Below is a small trained network, with its code and all its weights. Each question gives an input and a target symbol and asks what happens when units are switched off, that is, made to give their printed mean instead of their output.

import numpy as np


def w(rows, s, z=0):
    codes = np.array(rows[::2]) - 128.0
    scale = np.full(codes.shape[1], s)
    scale[-1] = z or s
    return codes * scale


def norm(h):
    return h / np.sqrt((h * h).mean(-1, keepdims=True) + 1e-5)


def f(y):
    return y / 2 * (1 + np.tanh(0.7978845608 * (y + 0.044715 * y**3)))


def softmax(a):
    e = np.exp(a - a.max(-1, keepdims=True))
    return e / e.sum(-1, keepdims=True)


def log_softmax(a):
    a = a - a.max(-1, keepdims=True)
    return a - np.log(np.exp(a).sum(-1, keepdims=True))


def net(x, mask):
    ids = ['αγηλμσω'.index(c) for c in x.split()]
    T = len(ids)
    res = E[ids] + P[:T]
    u = 0
    for l in range(2):
        q, k, v = (norm(res) @ M[l].T for M in (Q, K, V))
        z = softmax(np.where(np.tri(T) > 0, q @ k.T / 3**0.5, -1e9)) @ v
        res = res + np.where(mask[u], z, O[l][:, -1]) @ O[l][:, :-1]
        u += 1
        y = f(norm(res) @ A[l][:, :-1].T + A[l][:, -1])
        res = res + np.where(mask[u : u + 4], y, B[l][:, -1]) @ B[l][:, :-1]
        u += 4
    return log_softmax(norm(res)[-1] @ U[:, :-1].T + U[:, -1])


Q, K, V, O, A, B = {}, {}, {}, {}, {}, {}
E = w([
[151,147,151,125,215,162],'α',
[2,111,103,81,145,133],'γ',
[179,133,181,94,173,164],'η',
[123,110,144,203,242,119],'λ',
[36,85,131,127,131,152],'μ',
[40,22,148,122,116,109],'σ',
[171,63,185,178,181,106],'ω',
],0.008)
P = w([
[168,203,49,169,2,181],'0',
[83,78,152,151,153,204],'1',
[87,150,198,143,110,251],'2',
[155,143,52,132,115,187],'3',
[145,166,86,98,98,4],'4',
[65,137,232,170,105,173],'5',
[128,104,151,116,145,130],'6',
[155,136,13,95,110,71],'7',
[156,97,79,92,149,83],'8',
[80,105,181,139,95,163],'9',
[149,102,101,89,118,148],'10',
],0.0078)
Q[0] = w([
[21,132,76,95,45,80],'0.h1',
[9,141,211,143,98,158],'0.h1',
[64,46,188,118,150,243],'0.h1',
],0.013)
K[0] = w([
[132,152,123,199,62,171],'0.h1',
[169,152,55,139,92,159],'0.h1',
[167,72,6,126,127,119],'0.h1',
],0.018)
V[0] = w([
[199,189,144,89,150,141],'0.h1',
[66,226,30,210,213,136],'0.h1',
[188,71,110,254,121,86],'0.h1',
],0.0087)
O[0] = w([
[168,89,87,196,81,146,132],'0.h1',
[182,123,45,46,151,99,255],'0.h1',
[148,194,139,129,84,2,171],'0.h1',
],0.0089,0.0071)
A[0] = w([
[135,105,57,185,255,117,103],'0.n1',
[71,126,60,48,154,158,254],'0.n2',
[125,68,85,100,205,203,82],'0.n3',
[199,65,192,115,178,100,101],'0.n4',
],0.0057,0.00084)
B[0] = w([
[162,150,174,10,78,164,238],'0.n1',
[125,103,193,254,143,96,239],'0.n2',
[222,51,215,66,157,80,252],'0.n3',
[135,238,114,82,255,248,167],'0.n4',
],0.0058,0.0041)
Q[1] = w([
[33,146,175,89,112,118],'1.h1',
[141,30,110,105,127,86],'1.h1',
[8,54,85,125,105,106],'1.h1',
],0.011)
K[1] = w([
[114,80,84,138,49,74],'1.h1',
[145,162,39,126,124,177],'1.h1',
[85,147,52,176,7,172],'1.h1',
],0.014)
V[1] = w([
[160,134,186,78,153,99],'1.h1',
[74,70,141,65,51,56],'1.h1',
[66,90,84,1,178,117],'1.h1',
],0.0061)
O[1] = w([
[61,189,96,143,83,105,253],'1.h1',
[145,207,102,161,240,225,99],'1.h1',
[175,180,2,197,95,160,250],'1.h1',
],0.0091,0.0032)
A[1] = w([
[87,178,172,169,75,72,13],'1.n1',
[183,66,90,128,81,113,73],'1.n2',
[44,8,114,158,18,139,19],'1.n3',
[175,185,121,82,158,146,4],'1.n4',
],0.011,0.0021)
B[1] = w([
[204,46,143,253,179,120,146],'1.n1',
[95,168,95,195,140,202,254],'1.n2',
[22,60,147,114,92,44,150],'1.n3',
[107,121,176,132,81,102,201],'1.n4',
],0.012,0.0068)
U = w([
[139,105,57,161,118,245,120],'α',
[189,43,164,30,208,156,215],'γ',
[2,47,120,135,78,117,217],'η',
[137,203,71,74,125,25,92],'λ',
[126,124,254,73,40,99,247],'μ',
[17,229,194,145,226,133,29],'σ',
[185,97,200,235,154,56,68],'ω',
],0.0079,0.0015)

Each question gives the input, a string of symbols that net reads in full, and the target symbol t.
The units are the heads (3 rows each of Q, K, V and O) and the neurons (one row each of A and B). Each row of codes is followed by its name. A weight is (code - 128) times the scale printed after its matrix; where a second scale follows, it is the last column's (O, A, B and U).
mask holds one flag per unit, layer by layer, with each layer's heads first. A switched-off unit (its flag False) gives its mean, the last column of its rows in O or B, instead of its output. The means were averaged over made-up inputs and are rounded, as every weight is.
A unit's drop is (log p(t) with every unit on - log p(t) with that unit switched off) / (log p(t) with every unit on - log p(t) with every unit switched off).
The circuit of an input: a set's keep is (log p(t) with only the set's units on - log p(t) with every unit switched off) / (log p(t) with every unit on - log p(t) with every unit switched off). Starting from all 10 units, units are removed one at a time, each time the one whose removal leaves the highest keep (on an exact tie, the one counted first), for as long as the keep stays at least 0.8.
circuit, biggest first: the units of the circuit, biggest drop first
unit that matters most: the unit with the biggest drop
k most important neurons: the k neurons with the biggest drops, biggest first
top k neurons in layer l: the k neurons of layer l with the biggest drops, biggest first
input μ γ α ω, target γ: circuit, biggest first : (0.h1, 1.n2)
input ω η λ γ μ α η, target μ: unit that matters most : 1.n4
input α σ α σ λ μ μ η, target μ: circuit, biggest first : (0.h1, 1.n4, 1.n2)
input α α ω α γ α λ γ, target η: circuit, biggest first : (1.n3, 0.h1, 1.h1)
input σ α α λ α α γ α η μ, target σ: circuit, biggest first : (1.h1, 0.h1)
input σ μ α α σ μ λ α, target μ: 2 most important neurons : (1.n2, 1.n4)
input μ σ α γ σ α λ σ α σ, target γ: top 2 neurons in layer 0 : (0.n4, 0.n2)
input μ α α α σ μ γ, target γ: circuit, biggest first : (1.h1, 1.n2)
input σ α η, target σ: 2 most important neurons : (0.n4, 0.n1)
input α σ α α α, target α: 2 most important neurons : (1.n2, 0.n3)
input μ μ α σ μ, target γ: 2 most important neurons : (0.n2, 0.n1)
input γ α λ α σ, target α: circuit, biggest first : (1.h1, 0.h1)
input λ μ α α, target μ: 2 most important neurons : (1.n4, 1.n2)
input λ λ α μ λ ω, target μ: 2 most important neurons : (1.n4, 1.n2)
input η ω α λ σ α λ λ, target α: top neuron in layer 0 : (0.n1)
input λ α σ α λ μ λ λ ω, target λ: circuit, biggest first : (0.n2, 0.h1)
input ω λ α α α λ σ, target ω: circuit, biggest first : (0.h1, 1.n1)
input ω η η μ λ ω α μ, target ω: circuit, biggest first : (0.h1, 1.n1)
input α λ α λ ω α α μ, target η: 2 most important neurons : (1.n3, 1.n2)
input η ω ω, target η: circuit, biggest first : (0.h1, 1.n3)
input σ α λ σ σ λ ω γ γ α, target γ: top neuron in layer 0 : (0.n3)
input α γ α α λ μ ω α η, target ω: top 2 neurons in layer 1 : (1.n1, 1.n2)
input α γ α α μ α α λ, target α: 2 most important neurons : (0.n3, 0.n1)
input α λ α γ, target η: circuit, biggest first : (1.h1, 0.n2)
input μ α λ, target μ: 2 most important neurons : (1.n2, 1.n4)
